Below is a small trained network, with its code and all its weights. Each question gives an input and a class and asks what happens when units are switched off, that is, made to give their printed mean instead of their output.

import numpy as np


def w(rows, s, z=0):
    codes = np.array(rows[::2]) - 128.0
    scale = np.full(codes.shape[1], s)
    scale[-1] = z or s
    return codes * scale


def f(y):
    return np.maximum(y, 0)


def log_softmax(a):
    a = a - a.max(-1, keepdims=True)
    return a - np.log(np.exp(a).sum(-1, keepdims=True))


def net(x, mask):
    res = np.array(x, float).reshape(1, 7) / 4 @ E
    y = f(res @ A[0][:, :-1].T + A[0][:, -1])
    res = res + np.where(mask, y, B[0][:, -1]) @ B[0][:, :-1]
    return log_softmax(res[-1] @ U[:, :-1].T + U[:, -1])


A, B = {}, {}
E = w([
[166,28,112,83],'x0',
[126,126,125,134],'x1',
[139,131,132,117],'x2',
[202,109,210,253],'x3',
[179,178,61,157],'x4',
[129,128,125,127],'x5',
[123,126,123,135],'x6',
],0.0073)
A[0] = w([
[152,66,75,134,185],'n0',
[128,75,202,156,91],'n1',
[119,151,158,95,120],'n2',
[171,50,110,178,174],'n3',
[129,169,187,133,241],'n4',
[147,187,214,166,181],'n5',
[131,18,92,84,234],'n6',
[186,74,159,209,229],'n7',
[115,173,32,64,252],'n8',
[185,42,118,203,249],'n9',
[209,145,145,159,117],'n10',
[148,200,69,204,87],'n11',
[141,241,107,140,129],'n12',
[55,79,126,89,168],'n13',
[116,174,109,53,219],'n14',
[103,75,64,63,252],'n15',
[128,40,160,186,86],'n16',
[173,166,118,160,95],'n17',
[106,213,68,130,134],'n18',
[25,135,165,57,199],'n19',
[181,174,179,223,135],'n20',
[55,200,92,111,254],'n21',
[67,188,210,123,237],'n22',
[106,59,196,67,94],'n23',
[127,153,244,176,205],'n24',
[135,173,96,175,107],'n25',
[156,66,147,136,150],'n26',
[3,83,105,66,249],'n27',
[143,196,45,136,84],'n28',
[26,78,71,38,254],'n29',
[140,53,188,134,90],'n30',
[254,143,104,196,78],'n31',
],0.0091,0.0041)
B[0] = w([
[227,128,224,159,173],'n0',
[113,29,249,58,165],'n1',
[139,163,39,199,141],'n2',
[201,107,233,164,182],'n3',
[107,99,93,230,183],'n4',
[50,137,124,238,192],'n5',
[221,228,184,13,215],'n6',
[185,74,235,174,220],'n7',
[187,31,23,46,223],'n8',
[217,104,249,155,217],'n9',
[153,181,165,209,169],'n10',
[26,227,175,79,168],'n11',
[7,194,99,52,171],'n12',
[153,224,85,123,188],'n13',
[173,103,28,153,197],'n14',
[214,214,32,80,224],'n15',
[182,42,233,57,168],'n16',
[83,242,194,81,152],'n17',
[3,78,60,47,170],'n18',
[127,237,38,227,211],'n19',
[22,201,189,213,206],'n20',
[68,27,21,116,208],'n21',
[50,61,30,234,195],'n22',
[26,205,178,55,174],'n23',
[22,27,180,216,208],'n24',
[56,226,123,80,153],'n25',
[179,119,235,96,166],'n26',
[192,249,33,142,239],'n27',
[50,83,119,17,159],'n28',
[208,239,10,102,255],'n29',
[119,45,251,35,163],'n30',
[130,209,233,181,186],'n31',
],0.0053,0.0096)
U = w([
[102,167,13,192,249],'0',
[2,144,55,17,120],'1',
[190,198,93,79,178],'2',
[237,87,43,99,136],'3',
[48,59,162,248,155],'4',
[16,226,217,178,2],'5',
[137,28,248,68,7],'6',
[184,123,211,193,113],'7',
],0.0065,0.004)

Each question gives the input, the list of numbers given to net, and the class t.
The units are the neurons (one row each of A and B). Each row of codes is followed by its name. A weight is (code - 128) times the scale printed after its matrix; where a second scale follows, it is the last column's (A, B and U).
mask holds one flag per neuron, in row order. A switched-off neuron (its flag False) gives its mean, the last column of its row in B, instead of its output. The means were averaged over made-up inputs and are rounded, as every weight is.
A unit's drop is (log p(t) with every unit on - log p(t) with that unit switched off) / (log p(t) with every unit on - log p(t) with every unit switched off).
The circuit of an input: a set's keep is (log p(t) with only the set's units on - log p(t) with every unit switched off) / (log p(t) with every unit on - log p(t) with every unit switched off). Starting from the 12 units with the biggest drops (on a tie, the unit counted first), units are removed one at a time, each time the one whose removal leaves the highest keep (on an exact tie, the one counted first), for as long as the keep stays at least 0.8.
circuit, biggest first: the units of the circuit, biggest drop first
most important unit: the unit with the biggest drop
top k neurons: the k neurons with the biggest drops, biggest first
drop when u is switched off: that unit's drop, to one decimal
input [-1,-4,-1,-7,-3,-1,-2], class 0: circuit, biggest first => [n19 n27]
input [-5,8,-6,-3,1,-3,7], class 1: most important unit => n18
input [-2,-5,8,5,1,-4,7], class 5: circuit, biggest first => [n20 n8]
input [-3,-8,2,-5,3,-8,-8], class 1: circuit, biggest first => [n18 n28]
input [-6,-5,6,-3,1,1,8], class 1: top 3 neurons => [n18 n12 n28]
input [-8,-3,7,1,3,4,1], class 5: top 3 neurons => [n20 n11 n29]
input [-8,-8,7,7,0,-1,6], class 4: top 3 neurons => [n24 n22 n6]
input [7,-2,7,-7,-3,-6,1], class 2: top 2 neurons => [n6 n23]
input [-2,-7,7,-5,-7,-8,-8], class 0: top 2 neurons => [n19 n22]
input [4,4,3,-3,2,2,-5], class 3: drop when n20 is switched off => 0.2
input [-3,3,6,6,-4,2,3], class 4: drop when n24 is switched off => 0.1
input [-1,-2,-4,-6,-4,-2,0], class 0: drop when n20 is switched off => -0.1
